Below is a small trained network, with its code and all its weights. Each question gives an input and a target symbol and asks what happens when units are switched off, that is, made to give their printed mean instead of their output.

import numpy as np


def w(rows, s, z=0):
    codes = np.array(rows[::2]) - 128.0
    scale = np.full(codes.shape[1], s)
    scale[-1] = z or s
    return codes * scale


def norm(h):
    return h / np.sqrt((h * h).mean(-1, keepdims=True) + 1e-5)


def f(y):
    return np.maximum(y, 0)


def softmax(a):
    e = np.exp(a - a.max(-1, keepdims=True))
    return e / e.sum(-1, keepdims=True)


def log_softmax(a):
    a = a - a.max(-1, keepdims=True)
    return a - np.log(np.exp(a).sum(-1, keepdims=True))


def net(x, mask):
    ids = ['ΞΩβγζηλμπτ'.index(c) for c in x.split()]
    T = len(ids)
    res = E[ids] + P[:T]
    u = 0
    for l in range(2):
        r = norm(res)
        for j in range(2):
            rows = slice(2 * j, 2 * j + 2)
            q, k, v = (r @ M[l][rows].T for M in (Q, K, V))
            z = softmax(np.where(np.tri(T) > 0, q @ k.T / 2**0.5, -1e9)) @ v
            o = O[l][rows]
            res = res + np.where(mask[u + j], z, o[:, -1]) @ o[:, :-1]
        u += 2
        y = f(norm(res) @ A[l][:, :-1].T + A[l][:, -1])
        res = res + np.where(mask[u : u + 4], y, B[l][:, -1]) @ B[l][:, :-1]
        u += 4
    return log_softmax(norm(res)[-1] @ U[:, :-1].T + U[:, -1])


Q, K, V, O, A, B = {}, {}, {}, {}, {}, {}
E = w([
[91,105,79,216,127,200],'Ξ',
[143,116,7,103,120,67],'Ω',
[108,84,5,132,135,164],'β',
[108,130,99,110,39,146],'γ',
[71,156,249,108,127,17],'ζ',
[147,119,97,179,208,132],'η',
[118,147,209,154,194,218],'λ',
[95,170,77,72,158,149],'μ',
[136,117,72,229,86,94],'π',
[140,133,140,254,90,165],'τ',
],0.00036)
P = w([
[19,78,142,138,109,119],'0',
[111,240,1,120,84,225],'1',
[139,153,112,175,214,65],'2',
[155,193,72,91,67,237],'3',
[125,150,117,172,215,84],'4',
[182,134,107,121,73,226],'5',
[129,145,118,175,218,85],'6',
[193,116,126,114,99,224],'7',
[135,154,122,162,222,71],'8',
[200,107,149,120,129,233],'9',
[135,142,119,168,222,57],'10',
],0.00061)
Q[0] = w([
[130,133,131,122,128,126],'0.h0',
[129,131,129,124,126,129],'0.h0',
[185,245,119,44,98,142],'0.h1',
[185,250,118,39,97,142],'0.h1',
],0.0025)
K[0] = w([
[123,122,135,130,126,122],'0.h0',
[126,127,132,129,131,122],'0.h0',
[77,83,245,133,208,19],'0.h1',
[65,74,251,139,212,10],'0.h1',
],0.0022)
V[0] = w([
[128,127,127,128,129,129],'0.h0',
[132,117,119,128,131,135],'0.h0',
[114,162,225,103,139,1],'0.h1',
[118,158,208,107,139,17],'0.h1',
],0.0009)
O[0] = w([
[130,129,128,128,128,128,129],'0.h0',
[137,147,124,127,129,124,126],'0.h0',
[2,11,185,163,129,135,3],'0.h1',
[17,25,171,157,125,133,21],'0.h1',
],0.00088,0.0003)
A[0] = w([
[184,168,112,166,220,198,58],'0.n0',
[79,55,149,124,118,137,142],'0.n1',
[196,99,26,92,191,105,59],'0.n2',
[247,153,61,108,79,237,1],'0.n3',
],0.0015,0.00057)
B[0] = w([
[107,123,149,81,94,38,237],'0.n0',
[220,159,125,111,142,135,148],'0.n1',
[120,142,226,149,118,134,188],'0.n2',
[123,248,102,7,71,128,250],'0.n3',
],0.0021,0.0013)
Q[1] = w([
[56,161,161,165,209,4],'1.h0',
[197,101,86,85,44,243],'1.h0',
[129,126,156,163,200,11],'1.h1',
[121,149,166,157,213,2],'1.h1',
],0.0054)
K[1] = w([
[53,3,131,135,102,144],'1.h0',
[196,246,128,122,159,108],'1.h0',
[37,8,126,170,122,174],'1.h1',
[46,22,106,164,102,180],'1.h1',
],0.0052)
V[1] = w([
[126,139,145,134,9,200],'1.h0',
[116,125,252,146,122,58],'1.h0',
[97,125,154,21,104,112],'1.h1',
[143,121,69,130,67,31],'1.h1',
],0.002)
O[1] = w([
[210,56,199,133,83,134,162],'1.h0',
[61,176,205,91,97,133,143],'1.h0',
[153,140,115,11,132,110,253],'1.h1',
[97,106,121,140,93,4,116],'1.h1',
],0.0021,0.00058)
A[1] = w([
[220,95,78,190,144,124,110],'1.n0',
[141,129,184,158,188,89,255],'1.n1',
[124,128,172,101,177,252,54],'1.n2',
[140,153,85,77,163,130,23],'1.n3',
],0.0029,0.00056)
B[1] = w([
[58,126,171,21,177,168,176],'1.n0',
[132,105,79,129,68,209,250],'1.n1',
[209,150,148,178,188,14,193],'1.n2',
[163,135,103,170,3,201,205],'1.n3',
],0.002,0.0015)
U = w([
[130,81,196,220,66,207,78],'Ξ',
[108,62,149,115,186,229,104],'Ω',
[181,165,32,95,58,199,183],'β',
[197,58,195,76,90,79,39],'γ',
[227,178,186,175,214,103,158],'ζ',
[114,61,72,57,223,125,80],'η',
[103,109,43,138,144,3,80],'λ',
[94,92,136,205,74,77,66],'μ',
[37,202,201,62,99,123,255],'π',
[57,190,55,210,194,178,123],'τ',
],0.0061,0.00099)

Each question gives the input, a string of symbols that net reads in full, and the target symbol t.
The units are the heads (2 rows each of Q, K, V and O) and the neurons (one row each of A and B). Each row of codes is followed by its name. A weight is (code - 128) times the scale printed after its matrix; where a second scale follows, it is the last column's (O, A, B and U).
mask holds one flag per unit, layer by layer, with each layer's heads first. A switched-off unit (its flag False) gives its mean, the last column of its rows in O or B, instead of its output. The means were averaged over made-up inputs and are rounded, as every weight is.
A unit's drop is (log p(t) with every unit on - log p(t) with that unit switched off) / (log p(t) with every unit on - log p(t) with every unit switched off).
The circuit of an input: a set's keep is (log p(t) with only the set's units on - log p(t) with every unit switched off) / (log p(t) with every unit on - log p(t) with every unit switched off). Starting from all 12 units, units are removed one at a time, each time the one whose removal leaves the highest keep (on an exact tie, the one counted first), for as long as the keep stays at least 0.8.
units of the circuit, in order: the units of the circuit, biggest drop first
unit that matters most: the unit with the biggest drop
k most important neurons: the k neurons with the biggest drops, biggest first
top k neurons in layer l: the k neurons of layer l with the biggest drops, biggest first
heads that matter: for each layer, one digit per head in row order, 1 if its drop is at least 0.15 and else 0, layers parted by /
input β ζ ζ η η ζ γ, target η: top 2 neurons in layer 1	1.n0, 1.n3
input π τ β λ λ τ λ ζ γ, target μ: units of the circuit, in order	1.h1, 0.n3, 0.n0
input π η Ξ λ β π Ξ π ζ γ β, target μ: unit that matters most	1.h1
input Ω Ξ η, target λ: units of the circuit, in order	1.h1, 0.n3
input ζ ζ ζ Ω λ τ μ λ γ ζ μ, target π: units of the circuit, in order	1.h0, 0.n3
input ζ ζ τ γ λ Ω π, target π: units of the circuit, in order	1.h0, 0.n3
input ζ β Ω, target π: units of the circuit, in order	1.h0, 0.n3
input μ ζ ζ, target β: units of the circuit, in order	0.n0, 0.n3, 1.n1
input λ μ γ λ τ, target ζ: heads that matter	00 / 01
input η π ζ ζ τ λ β, target τ: units of the circuit, in order	0.n3, 1.h0, 0.n0, 1.h1
input η τ π, target τ: heads that matter	00 / 11
input τ η μ η ζ μ τ γ ζ, target Ξ: 3 most important neurons	0.n3, 0.n0, 1.n1
input η ζ ζ τ γ ζ β ζ ζ ζ, target ζ: 2 most important neurons	0.n0, 1.n2
input β ζ β ζ ζ, target η: 3 most important neurons	0.n3, 0.n0, 1.n0
input Ξ μ ζ Ω β ζ λ Ω ζ, target Ω: unit that matters most	0.n0
input γ λ ζ Ω ζ Ξ μ λ γ, target γ: units of the circuit, in order	1.h0, 0.n3, 0.n0
input λ ζ Ω Ω β, target ζ: heads that matter	00 / 01
input ζ ζ ζ γ η ζ, target ζ: 4 most important neurons	0.n0, 0.n3, 1.n2, 0.n1
input η γ γ λ ζ, target τ: heads that matter	00 / 10
input β Ξ γ τ η ζ λ Ω τ Ω η, target η: top 2 neurons in layer 1	1.n0, 1.n1
input ζ ζ τ, target π: units of the circuit, in order	1.h0
input λ ζ Ω π Ω ζ λ β Ω, target ζ: units of the circuit, in order	1.h1, 0.n3, 1.n2, 0.n0
